Here is a tiny trained network, its code and every weight. The questions are about switching its units off for an input and a class, where a switched-off unit gives its printed mean instead of its output.

import numpy as np


def w(rows, s, z=0):
    codes = np.array(rows[::2]) - 128.0
    scale = np.full(codes.shape[1], s)
    scale[-1] = z or s
    return codes * scale


def norm(h):
    return h / np.sqrt((h * h).mean(-1, keepdims=True) + 1e-5)


def f(y):
    return y / 2 * (1 + np.tanh(0.7978845608 * (y + 0.044715 * y**3)))


def log_softmax(a):
    a = a - a.max(-1, keepdims=True)
    return a - np.log(np.exp(a).sum(-1, keepdims=True))


def net(x, mask):
    res = np.array(x, float).reshape(1, 8) / 4 @ E
    u = 0
    for l in range(4):
        y = f(norm(res) @ A[l][:, :-1].T + A[l][:, -1])
        res = res + np.where(mask[u : u + 10], y, B[l][:, -1]) @ B[l][:, :-1]
        u += 10
    return log_softmax(norm(res)[-1] @ U[:, :-1].T + U[:, -1])


A, B = {}, {}
E = w([
[95,82,178],'x0',
[160,169,45],'x1',
[65,165,50],'x2',
[203,191,35],'x3',
[172,238,255],'x4',
[64,153,153],'x5',
[118,103,102],'x6',
[167,113,153],'x7',
],0.0045)
A[0] = w([
[185,104,135,142],'L0N0',
[121,219,116,148],'L0N1',
[53,146,131,253],'L0N2',
[58,117,117,170],'L0N3',
[95,91,128,112],'L0N4',
[99,140,151,79],'L0N5',
[156,6,180,71],'L0N6',
[133,216,135,191],'L0N7',
[180,146,98,91],'L0N8',
[127,136,96,187],'L0N9',
],0.011,0.0022)
B[0] = w([
[62,111,75,170],'L0N0',
[183,134,186,204],'L0N1',
[80,253,118,207],'L0N2',
[102,213,159,184],'L0N3',
[97,122,154,154],'L0N4',
[91,115,112,129],'L0N5',
[96,85,149,252],'L0N6',
[202,151,128,221],'L0N7',
[80,133,200,169],'L0N8',
[133,180,82,164],'L0N9',
],0.0066,0.0036)
A[1] = w([
[104,124,78,170],'L1N0',
[125,126,130,119],'L1N1',
[137,147,2,144],'L1N2',
[73,13,234,123],'L1N3',
[199,193,62,68],'L1N4',
[44,227,173,122],'L1N5',
[175,81,7,11],'L1N6',
[104,180,9,47],'L1N7',
[206,152,123,167],'L1N8',
[98,101,75,94],'L1N9',
],0.008,0.0011)
B[1] = w([
[151,140,137,146],'L1N0',
[77,151,62,127],'L1N1',
[206,145,57,197],'L1N2',
[75,6,126,252],'L1N3',
[41,46,107,204],'L1N4',
[88,193,107,222],'L1N5',
[72,78,29,180],'L1N6',
[85,60,96,192],'L1N7',
[203,104,136,182],'L1N8',
[255,205,97,142],'L1N9',
],0.005,0.0039)
A[2] = w([
[226,255,114,131],'L2N0',
[221,151,173,32],'L2N1',
[157,102,215,34],'L2N2',
[142,83,52,6],'L2N3',
[71,106,200,167],'L2N4',
[134,121,142,93],'L2N5',
[66,169,88,141],'L2N6',
[136,167,211,108],'L2N7',
[64,182,83,180],'L2N8',
[156,147,88,109],'L2N9',
],0.009,0.0018)
B[2] = w([
[163,96,177,253],'L2N0',
[159,162,188,173],'L2N1',
[144,120,139,161],'L2N2',
[115,139,103,164],'L2N3',
[86,36,58,198],'L2N4',
[93,102,97,122],'L2N5',
[165,142,171,174],'L2N6',
[207,131,122,177],'L2N7',
[158,253,149,191],'L2N8',
[150,170,139,144],'L2N9',
],0.0056,0.0042)
A[3] = w([
[225,196,100,94],'L3N0',
[87,193,255,201],'L3N1',
[99,126,39,124],'L3N2',
[5,120,157,59],'L3N3',
[110,122,49,63],'L3N4',
[202,80,58,61],'L3N5',
[211,148,156,8],'L3N6',
[207,149,123,77],'L3N7',
[184,153,120,100],'L3N8',
[229,160,183,48],'L3N9',
],0.0071,0.0011)
B[3] = w([
[200,37,115,220],'L3N0',
[76,166,2,253],'L3N1',
[178,99,67,186],'L3N2',
[83,199,237,195],'L3N3',
[158,143,88,161],'L3N4',
[145,163,80,181],'L3N5',
[160,166,196,168],'L3N6',
[171,92,199,166],'L3N7',
[121,89,80,152],'L3N8',
[219,149,116,218],'L3N9',
],0.0042,0.0027)
U = w([
[108,199,117,27],'0',
[154,122,73,2],'1',
[209,131,122,159],'2',
[220,120,175,176],'3',
[167,86,2,160],'4',
[69,190,146,137],'5',
[130,151,89,100],'6',
[69,6,161,212],'7',
],0.013,0.0043)

Each question gives the input, the list of numbers given to net, and the class t.
The units are the neurons (one row each of A and B). Each row of codes is followed by its name. A weight is (code - 128) times the scale printed after its matrix; where a second scale follows, it is the last column's (A, B and U).
mask holds one flag per neuron, layer by layer. A switched-off neuron (its flag False) gives its mean, the last column of its row in B, instead of its output. The means were averaged over made-up inputs and are rounded, as every weight is.
A unit's drop is (log p(t) with every unit on - log p(t) with that unit switched off) / (log p(t) with every unit on - log p(t) with every unit switched off).
The circuit of an input: a set's keep is (log p(t) with only the set's units on - log p(t) with every unit switched off) / (log p(t) with every unit on - log p(t) with every unit switched off). Starting from the 12 units with the biggest drops (on a tie, the unit counted first), units are removed one at a time, each time the one whose removal leaves the highest keep (on an exact tie, the one counted first), for as long as the keep stays at least 0.8.
circuit, biggest first: the units of the circuit, biggest drop first
unit that matters most: the unit with the biggest drop
k most important neurons: the k neurons with the biggest drops, biggest first
k most important neurons of layer l: the k neurons of layer l with the biggest drops, biggest first
drop of u: that unit's drop, to one decimal
input [-4,6,5,-2,-6,8,-6,7], class 5: circuit, biggest first => [L0N3; L2N8]
input [1,-4,-2,7,-1,-6,-2,7], class 4: circuit, biggest first => [L0N0; L1N6]
input [3,7,-5,-6,4,3,5,-7], class 0: unit that matters most => L0N2
input [-6,2,7,5,2,1,0,-3], class 2: 2 most important neurons => [L0N1; L2N0]
input [8,-6,3,-6,1,8,5,3], class 5: 2 most important neurons => [L0N2; L0N3]
input [0,6,4,-7,4,-4,-6,-5], class 2: 2 most important neurons => [L0N7; L0N1]
input [3,-5,3,-3,-8,0,8,-8], class 0: 3 most important neurons => [L0N2; L0N3; L2N8]
input [-3,0,-8,-5,5,8,2,8], class 7: 2 most important neurons => [L1N3; L2N4]
input [-3,2,7,8,5,8,-2,3], class 3: 2 most important neurons of layer 0 => [L0N1; L0N7]
input [6,5,-6,-1,6,5,7,1], class 7: 2 most important neurons of layer 0 => [L0N9; L0N3]
input [-1,4,-4,4,-2,5,-7,1], class 3: 2 most important neurons of layer 0 => [L0N1; L0N8]
input [5,-8,7,-4,4,-7,0,-5], class 5: 2 most important neurons of layer 0 => [L0N2; L0N3]
input [-5,-2,4,3,0,2,-3,5], class 3: drop of L0N1 => 0.1
input [-8,-7,2,4,0,5,1,2], class 3: drop of L0N1 => 0.1
input [4,6,1,-5,1,-1,-3,2], class 5: drop of L0N2 => 0.4
input [1,4,1,-7,-1,2,-6,2], class 5: most important neuron => [L0N2]
